Each row is followed by its class. Each block has new classes.
|  0.58 |  1.74 |  1.42 | -0.52 |  5.93 | -1.05 |  0.34 |  1.05 |  1.76 |  0.85 | -0.95 | -0.06 | -0.28 | -0.59 | -0.30 | -0.92 |  0.84 |  0.18 | -1.24 | -0.11 |  1.77 | -1.44 |  1.43 | -0.47 | -0.46 |  2.04 |  0.86 |  0.60 | -0.79 |  0.90 |  1.57 | -2.52 |
tav
|  1.23 |  0.05 |  0.29 | -0.61 |  5.15 | -2.40 |  3.47 | -0.14 |  2.71 |  2.61 | -0.72 | -0.28 | -0.61 | -2.13 | -0.88 |  1.21 |  0.35 |  1.93 | -0.79 |  2.34 |  1.83 | -1.81 | -0.63 | -0.43 |  0.84 |  2.78 |  0.99 |  0.80 | -5.13 |  1.21 | -0.36 |  0.29 |
tisak
|  0.29 |  1.57 | -0.24 | -2.06 |  2.25 | -2.34 |  2.27 |  1.16 |  5.94 |  0.38 | -1.14 | -0.92 | -0.76 | -0.92 | -1.79 | -0.56 |  2.00 |  2.87 |  0.15 |  0.31 |  0.11 | -2.59 |  0.33 |  0.78 |  0.52 |  2.12 |  1.28 |  1.10 | -5.22 |  0.62 | -2.67 |  2.88 |
tisak
| -0.42 |  1.14 | -0.22 | -1.71 |  3.12 | -2.23 | -0.37 |  0.65 |  3.17 |  1.51 | -0.38 |  0.16 | -0.21 | -0.03 | -2.02 | -1.58 |  1.30 |  1.46 | -0.49 |  0.48 |  0.64 | -1.61 |  1.07 |  0.07 | -0.95 |  0.70 |  0.79 |  0.73 | -3.36 | -0.62 | -0.61 |  0.29 |
lidib
|  0.66 |  0.85 |  1.13 | -0.78 |  4.72 | -0.74 |  0.29 |  2.06 |  4.06 | -0.02 | -0.41 |  0.04 |  0.30 | -0.09 |  0.57 | -0.33 |  1.42 |  1.48 | -1.29 | -0.51 |  0.98 | -2.52 |  0.68 | -0.26 | -0.01 |  2.70 |  1.55 |  0.98 | -0.68 |  1.20 | -1.01 | -0.42 |
tav
|  0.16 |  0.70 |  1.20 | -3.83 |  4.56 | -0.54 |  0.11 |  0.72 |  0.62 |  1.22 |  0.82 |  0.02 | -0.42 | -0.18 | -0.89 |  0.43 |  1.44 |  1.20 | -0.45 | -0.13 |  0.72 | -0.79 |  0.35 |  0.75 | -0.19 |  2.05 | -1.52 |  0.77 |  0.68 |  0.58 |  1.91 | -0.79 |
rizok
| -0.77 |  0.61 | -0.04 | -1.23 |  4.38 | -1.16 | -0.16 |  0.66 |  2.32 |  0.56 |  0.52 | -0.22 | -0.16 | -0.35 | -0.69 |  0.07 |  0.19 |  0.05 | -0.59 | -0.15 |  0.67 |  1.21 |  0.35 | -0.79 | -0.61 |  1.60 |  0.70 |  1.45 | -1.16 |  0.24 |  1.84 | -0.89 |
lidib
|  0.24 | -0.07 |  0.46 | -1.31 |  5.72 | -0.72 |  0.76 | -0.23 |  1.50 |  0.68 |  1.17 | -0.01 | -0.12 | -0.14 | -0.78 |  0.34 |  0.97 |  0.94 | -1.55 | -0.37 |  0.69 | -0.20 |  0.98 | -0.07 | -1.03 |  1.21 |  0.41 |  0.29 | -0.26 |  0.69 |  1.94 | -1.41 |
lidib
|  0.07 | -0.23 | -1.26 | -0.07 | -0.29 | -2.27 |  1.99 | -0.43 |  4.74 |  0.02 | -0.55 | -0.48 | -0.53 | -1.63 | -0.79 | -0.01 |  0.28 |  0.25 |  0.74 |  0.60 | -0.51 | -0.15 | -0.67 | -0.63 |  0.51 |  0.12 |  0.32 | -0.56 | -3.14 |  0.88 | -2.09 |  1.15 |
tisak
|  0.52 |  0.00 |  0.35 | -0.15 |  4.01 | -1.68 |  0.67 |  0.30 |  1.45 |  0.21 |  0.47 |  0.17 | -0.11 | -1.13 |  0.02 |  0.33 | -0.08 | -0.41 | -1.23 |  0.13 |  3.21 |  0.76 | -0.91 | -0.93 |  0.46 |  1.15 |  1.25 |  0.45 | -0.99 |  1.58 |  2.00 | -2.28 |
tav
| -2.02 |  1.80 |  1.45 | -1.04 |  7.35 | -2.30 | -0.99 |  1.63 |  0.69 |  0.60 | -1.15 |  0.01 | -0.62 | -0.16 | -1.89 | -0.43 |  1.45 | -0.64 | -1.29 | -0.21 |  1.93 |  0.26 |  3.13 | -0.55 | -1.51 |  0.41 |  0.34 |  1.20 |  0.88 |  0.37 |  1.72 | -3.70 |
zeduz
|  0.16 | -1.39 |  1.19 | -2.20 |  7.38 | -1.42 | -0.33 |  1.44 |  1.45 |  0.05 |  0.66 | -1.15 |  0.15 | -0.21 | -1.27 |  1.16 |  1.28 |  1.45 | -0.22 |  0.30 |  0.60 | -1.05 |  1.49 |  0.32 |  0.31 |  1.33 |  0.78 |  2.12 | -1.51 |  1.04 |  3.21 | -1.51 |
lidib
